Moves between points:
J622: $>J848, %>J864
J509: $>J612, %>J703
J919: $>J256, %>J511
J156: $>J23, %>J772
J511: $>J156, %>J919
J396: $>J578, %>J823
J848: $>J617, %>J292
J506: $>J380, %>J346
J100: $>J346, %>J380
J772: $>J919, %>J156
J425: $>J300, %>J27
J423: $>J217, %>J275
J960: $>J531, %>J454
J256: $>J541, %>J967
J217: $>J230, %>J695
J172: $>J454, %>J531
J230: $>J703, %>J612
J541: $>J396, %>J704
J489: $>J772, %>J23
J462: $>J212, %>J149
J673: $>J659, %>J237
J996: $>J462, %>J861
J523: $>J423, %>J321
J27: $>J509, %>J425
J237: $>J506, %>J673
J292: $>J864, %>J848
J823: $>J704, %>J396
J951: $>J149, %>J212
J612: $>J695, %>J230
J861: $>J100, %>J996
J864: $>J489, %>J622
J704: $>J967, %>J541
J275: $>J321, %>J423
J617: $>J27, %>J300
J967: $>J511, %>J256
J149: $>J861, %>J462
J578: $>J172, %>J255
J380: $>J996, %>J100
J23: $>J622, %>J489
J659: $>J523, %>J705
J300: $>J292, %>J617
J346: $>J673, %>J506
J695: $>J275, %>J217
J255: $>J823, %>J578
J321: $>J705, %>J523
J531: $>J255, %>J172
J705: $>J237, %>J659
J454: $>J951, %>J960
J703: $>J425, %>J509
J212: $>J960, %>J951

In the rows, 47 stands for zero.

The rows follow the links: the fewer symbols apart two points are, the more alike their rows tend to be.

Each row is also shifted at random along 4 hidden directions that mean nothing.

Some points, each with a row of numbers:
J960: 41 45 50 29 45 52 47 37 43 49 47 51 54 34 59 35 37 41 49 42 58 39 41 49 55 56 42 44 46 50 50 42 40 57 41 37 42 53 47
J346: 43 52 42 64 45 45 51 49 43 47 51 46 46 60 33 49 54 53 49 55 32 56 54 49 47 38 52 45 45 46 46 50 54 45 45 51 42 41 53
J172: 27 39 52 38 45 37 45 49 60 45 46 55 48 43 57 53 44 56 33 47 57 42 39 46 41 41 56 44 50 39 42 49 58 36 51 46 59 50 37
J217: 53 53 44 48 51 46 38 44 52 44 37 39 37 49 50 51 52 29 41 52 50 42 46 55 44 46 42 55 43 61 50 49 42 45 37 48 47 51 54
J275: 54 47 48 59 50 40 48 52 62 42 34 40 42 51 44 55 49 38 50 57 46 43 43 49 46 50 40 63 45 55 48 57 46 41 46 44 49 51 49
J237: 47 51 51 54 53 56 49 49 43 54 42 39 45 49 38 48 49 40 62 49 43 47 44 39 59 48 37 56 50 55 47 55 35 47 48 32 53 46 52
J462: 56 50 49 35 50 60 43 40 30 50 49 47 46 39 54 36 40 37 49 37 46 45 35 49 55 49 40 42 48 54 49 49 31 55 42 25 52 57 50
J27: 46 47 39 56 39 38 51 36 51 46 45 54 54 52 46 35 41 50 41 57 38 48 41 57 53 41 48 43 34 48 46 50 55 50 32 27 31 51 54
J531: 50 46 49 30 46 48 46 40 47 50 50 48 52 37 60 43 44 44 43 41 61 40 54 47 47 56 46 44 48 45 48 32 47 52 46 62 43 44 44
J967: 61 39 50 46 48 44 53 44 48 65 55 54 58 42 49 49 43 63 52 39 50 48 45 39 57 34 56 38 54 34 34 41 56 40 56 35 53 39 38
J951: 34 37 49 53 38 35 57 48 62 43 45 54 59 46 44 45 41 60 51 54 50 45 47 45 49 49 51 50 46 38 45 50 58 45 51 43 38 45 38
J864: 44 49 53 42 52 59 47 58 40 44 49 41 45 44 46 54 51 44 58 40 52 49 56 38 43 60 43 52 56 49 53 44 37 51 60 66 53 44 44
J704: 56 37 51 41 40 43 55 48 54 47 48 54 59 38 54 43 37 57 55 41 54 43 41 44 51 53 48 48 51 37 46 45 51 50 54 39 43 52 34
J23: 4 41 46 52 39 44 59 48 43 47 56 58 58 49 38 37 41 66 53 51 42 52 47 39 51 49 52 40 48 38 48 50 55 53 52 40 39 46 44
J772: 37 45 50 35 47 60 51 48 30 48 54 52 52 40 47 36 40 51 56 37 48 50 45 42 52 56 44 42 52 45 51 45 37 58 53 40 47 49 47
J425: 56 50 52 46 55 51 46 45 54 57 39 39 45 44 49 53 48 35 56 47 56 40 48 42 54 51 38 58 52 53 44 45 39 44 46 47 51 44 49
J919: 23 49 48 34 48 56 45 47 32 51 60 50 49 45 50 46 50 52 43 39 53 52 62 41 43 53 52 37 52 43 51 34 44 54 53 72 48 39 47
J695: 55 48 43 59 44 38 50 46 63 42 35 41 47 53 44 48 47 40 49 60 47 43 50 51 47 51 41 60 40 53 49 50 51 46 39 49 35 47 51

Start, symbols taken left to right, then the point you end at.
Answers are names.
69 52 50 45 58 49 36 51 56 49 37 36 34 47 53 62 56 28 43 47 56 39 48 49 42 45 41 59 51 58 46 47 41 38 47 58 60 47 49
$ $ -> J300
27 54 43 50 54 45 40 38 49 51 42 42 41 51 46 48 50 34 39 55 46 42 44 51 53 41 44 51 41 60 47 50 43 46 33 40 48 48 58
% % $ -> J217
39 44 47 50 45 45 43 59 42 36 51 58 41 50 45 49 44 58 37 45 33 56 31 52 40 36 56 40 46 42 48 62 52 43 53 27 59 61 45
$ $ -> J617
46 41 48 50 42 46 54 56 44 42 56 55 53 48 42 43 43 64 52 44 40 55 44 45 44 47 53 42 49 37 48 50 54 48 58 43 46 49 39
$ $ -> J622
25 44 48 30 43 52 44 57 39 28 52 53 47 41 56 41 43 50 38 40 50 49 50 50 31 65 48 42 47 47 59 45 41 58 55 65 48 56 43
% % $ -> J541
39 49 49 56 53 47 48 50 59 52 38 37 44 55 39 60 55 39 54 57 49 45 54 41 49 46 42 60 50 54 45 51 45 40 47 56 51 38 51
% % -> J321
45 54 51 47 56 61 43 45 32 57 51 41 42 47 43 46 50 39 54 42 44 50 50 41 55 46 42 46 51 55 49 46 33 49 46 47 55 43 54
$ $ -> J462
24 48 40 53 42 42 49 42 44 49 54 55 50 56 42 43 51 58 38 53 39 54 54 49 46 38 56 37 42 42 47 44 59 48 41 52 39 41 52
% % -> J848
66 49 46 64 46 41 49 57 52 46 51 47 46 59 36 57 56 57 47 51 36 56 55 48 41 37 56 46 48 38 44 49 61 39 52 62 47 39 44
$ $ $ -> J673
54 49 53 57 55 50 43 63 53 38 36 38 36 52 40 59 52 36 55 49 44 47 41 45 43 52 40 64 52 59 51 63 37 41 52 44 61 54 47
$ % % -> J237
46 54 47 42 55 60 44 39 30 56 53 42 46 46 47 44 50 38 51 41 47 48 54 43 55 50 43 43 49 53 48 41 35 54 42 53 48 41 55
$ $ -> J212
58 49 51 46 55 53 47 52 51 52 43 36 44 45 47 59 53 38 57 43 57 44 58 39 46 55 39 57 55 49 49 42 40 46 53 67 51 40 46
$ % $ -> J617
31 44 48 57 44 37 54 55 59 45 49 49 50 55 38 56 53 61 47 56 48 50 56 41 41 45 57 51 51 38 44 47 61 39 53 64 45 39 42
% % -> J149
41 51 50 31 54 56 35 48 37 43 50 44 38 42 59 50 50 38 37 38 56 45 52 49 39 54 47 45 51 53 52 42 37 50 48 65 57 51 49
$ $ $ -> J255
67 40 46 49 38 36 53 52 60 38 46 54 52 46 53 46 41 58 45 49 50 46 45 52 41 50 51 47 43 37 46 47 60 44 52 49 40 50 38
% % -> J454
